Below is a small trained network, with its code and all its weights. Each question gives an input and a class and asks what happens when units are switched off, that is, made to give their printed mean instead of their output.

import numpy as np


def w(rows, s, z=0):
    codes = np.array(rows[::2]) - 128.0
    scale = np.full(codes.shape[1], s)
    scale[-1] = z or s
    return codes * scale


def norm(h):
    return h / np.sqrt((h * h).mean(-1, keepdims=True) + 1e-5)


def f(y):
    return np.maximum(y, 0)


def log_softmax(a):
    a = a - a.max(-1, keepdims=True)
    return a - np.log(np.exp(a).sum(-1, keepdims=True))


def net(x, mask):
    res = np.array(x, float).reshape(1, 4) / 4 @ E
    u = 0
    for l in range(4):
        y = f(norm(res) @ A[l][:, :-1].T + A[l][:, -1])
        res = res + np.where(mask[u : u + 5], y, B[l][:, -1]) @ B[l][:, :-1]
        u += 5
    return log_softmax(norm(res)[-1] @ U[:, :-1].T + U[:, -1])


A, B = {}, {}
E = w([
[6,143,144,168,126,144,43,68,144,90,128],'x0',
[173,98,149,132,96,116,132,117,211,137,157],'x1',
[123,107,132,110,76,81,63,122,71,159,77],'x2',
[92,126,175,106,107,169,156,194,158,85,180],'x3',
],0.012)
A[0] = w([
[92,136,117,63,102,41,2,101,126,126,103,70],'L0N1',
[58,138,147,154,72,126,76,143,113,107,95,31],'L0N2',
[229,127,113,120,139,100,162,126,151,152,177,113],'L0N3',
[89,195,109,127,205,157,153,126,79,123,94,4],'L0N4',
[105,91,160,151,101,185,146,209,186,45,175,120],'L0N5',
],0.0093,0.0038)
B[0] = w([
[149,105,233,225,66,187,165,82,39,197,97,244],'L0N1',
[157,90,118,79,99,68,62,157,81,37,173,207],'L0N2',
[96,68,17,61,88,95,61,200,187,213,157,248],'L0N3',
[164,159,126,123,255,69,160,160,58,128,138,181],'L0N4',
[147,83,121,96,76,168,139,232,127,55,195,254],'L0N5',
],0.0086,0.0081)
A[1] = w([
[102,201,182,199,80,82,124,114,128,134,19,6],'L1N1',
[89,146,162,184,97,154,32,126,130,46,148,83],'L1N2',
[144,76,180,168,140,182,128,165,161,112,199,185],'L1N3',
[166,122,170,122,116,144,190,128,187,130,134,21],'L1N4',
[95,214,111,56,246,133,144,151,90,142,105,5],'L1N5',
],0.011,0.0032)
B[1] = w([
[229,106,187,147,120,182,122,82,43,133,91,190],'L1N1',
[137,7,96,79,218,92,113,41,151,125,102,240],'L1N2',
[98,226,106,120,137,121,115,116,169,51,100,255],'L1N3',
[179,236,97,68,93,191,149,174,124,220,140,155],'L1N4',
[102,215,140,225,179,60,162,154,114,82,168,184],'L1N5',
],0.011,0.0085)
A[2] = w([
[145,142,99,169,115,178,147,76,102,156,48,1],'L2N1',
[166,129,94,119,143,75,109,132,147,251,91,88],'L2N2',
[83,85,111,115,87,128,137,145,138,119,187,31],'L2N3',
[101,155,115,150,43,163,134,92,160,121,110,15],'L2N4',
[125,169,99,133,102,131,198,129,171,111,148,36],'L2N5',
],0.013,0.0064)
B[2] = w([
[128,110,174,117,171,165,112,109,135,111,121,180],'L2N1',
[116,95,87,150,101,9,168,69,161,121,118,255],'L2N2',
[113,195,226,113,166,146,156,108,108,170,165,177],'L2N3',
[186,81,119,68,122,150,110,102,77,167,136,131],'L2N4',
[201,175,136,156,96,169,114,160,148,184,124,181],'L2N5',
],0.014,0.0079)
A[3] = w([
[78,179,95,93,165,129,96,169,175,178,193,70],'L3N1',
[94,98,155,180,87,187,112,64,61,200,72,2],'L3N2',
[146,50,255,35,136,206,141,218,135,151,183,142],'L3N3',
[146,128,92,114,124,211,211,173,250,122,142,27],'L3N4',
[99,228,90,211,188,110,138,146,69,84,136,87],'L3N5',
],0.0095,0.0062)
B[3] = w([
[173,161,213,124,153,222,158,83,105,167,148,200],'L3N1',
[249,172,141,201,63,217,39,109,103,218,60,214],'L3N2',
[99,134,74,156,53,177,145,219,37,160,104,254],'L3N3',
[170,211,87,132,98,212,127,108,152,192,109,233],'L3N4',
[58,126,176,159,168,81,185,212,141,184,38,215],'L3N5',
],0.011,0.007)
U = w([
[215,52,233,204,61,123,65,21,26,209,58,172],'0',
[82,38,94,101,211,144,50,9,204,54,112,74],'1',
[219,218,77,66,60,229,183,213,215,193,219,169],'2',
[45,53,184,36,59,179,92,198,49,44,208,2],'3',
[201,77,32,154,45,12,205,80,213,233,160,235],'4',
[70,200,190,229,218,52,196,180,51,147,63,158],'5',
],0.014,0.0052)

Each question gives the input, the list of numbers given to net, and the class t.
The units are the neurons (one row each of A and B). Each row of codes is followed by its name. A weight is (code - 128) times the scale printed after its matrix; where a second scale follows, it is the last column's (A, B and U).
mask holds one flag per neuron, layer by layer. A switched-off neuron (its flag False) gives its mean, the last column of its row in B, instead of its output. The means were averaged over made-up inputs and are rounded, as every weight is.
A unit's drop is (log p(t) with every unit on - log p(t) with that unit switched off) / (log p(t) with every unit on - log p(t) with every unit switched off).
The circuit of an input: a set's keep is (log p(t) with only the set's units on - log p(t) with every unit switched off) / (log p(t) with every unit on - log p(t) with every unit switched off). Starting from the 12 units with the biggest drops (on a tie, the unit counted first), units are removed one at a time, each time the one whose removal leaves the highest keep (on an exact tie, the one counted first), for as long as the keep stays at least 0.8.
circuit, biggest first: the units of the circuit, biggest drop first
unit that matters most: the unit with the biggest drop
top k neurons: the k neurons with the biggest drops, biggest first
k most important neurons of layer l: the k neurons of layer l with the biggest drops, biggest first
drop of u: that unit's drop, to one decimal
input [-7,-3,7,-6], class 4: circuit, biggest first	(L2N2)
input [6,2,6,7], class 3: top 2 neurons	(L0N2; L2N2)
input [-5,-6,-3,3], class 5: top 3 neurons	(L1N5; L0N4; L3N5)
input [-7,-6,0,2], class 5: top 4 neurons	(L1N5; L0N1; L0N5; L1N2)
input [-7,-4,-4,-4], class 4: circuit, biggest first	(L0N3; L2N2)
input [-8,-8,-7,3], class 5: top 3 neurons	(L1N5; L0N4; L3N5)
input [-6,0,0,1], class 4: top 2 neurons	(L2N2; L0N5)
input [-7,0,-1,1], class 4: top 2 neurons	(L2N2; L0N3)
input [-7,-8,8,0], class 5: 3 most important neurons of layer 2	(L2N5; L2N2; L2N4)
input [7,4,7,7], class 3: top 3 neurons	(L0N2; L0N5; L2N2)
input [-2,-4,3,0], class 5: top 4 neurons	(L0N4; L1N5; L1N2; L3N5)
input [-5,3,7,-7], class 4: top 2 neurons	(L2N2; L0N3)
input [1,2,0,1], class 2: top 2 neurons	(L0N5; L1N3)
input [3,-1,0,7], class 3: unit that matters most	L0N5
input [5,-4,-2,2], class 1: top 2 neurons	(L1N2; L0N2)
input [6,-4,-4,6], class 3: 2 most important neurons of layer 2	(L2N2; L2N3)
input [8,7,-3,4], class 1: drop of L1N1	0.0
input [8,-6,-8,7], class 1: drop of L1N2	1.6
input [4,-8,4,6], class 3: drop of L0N4	0.1
input [-3,5,6,4], class 2: unit that matters most	L1N2
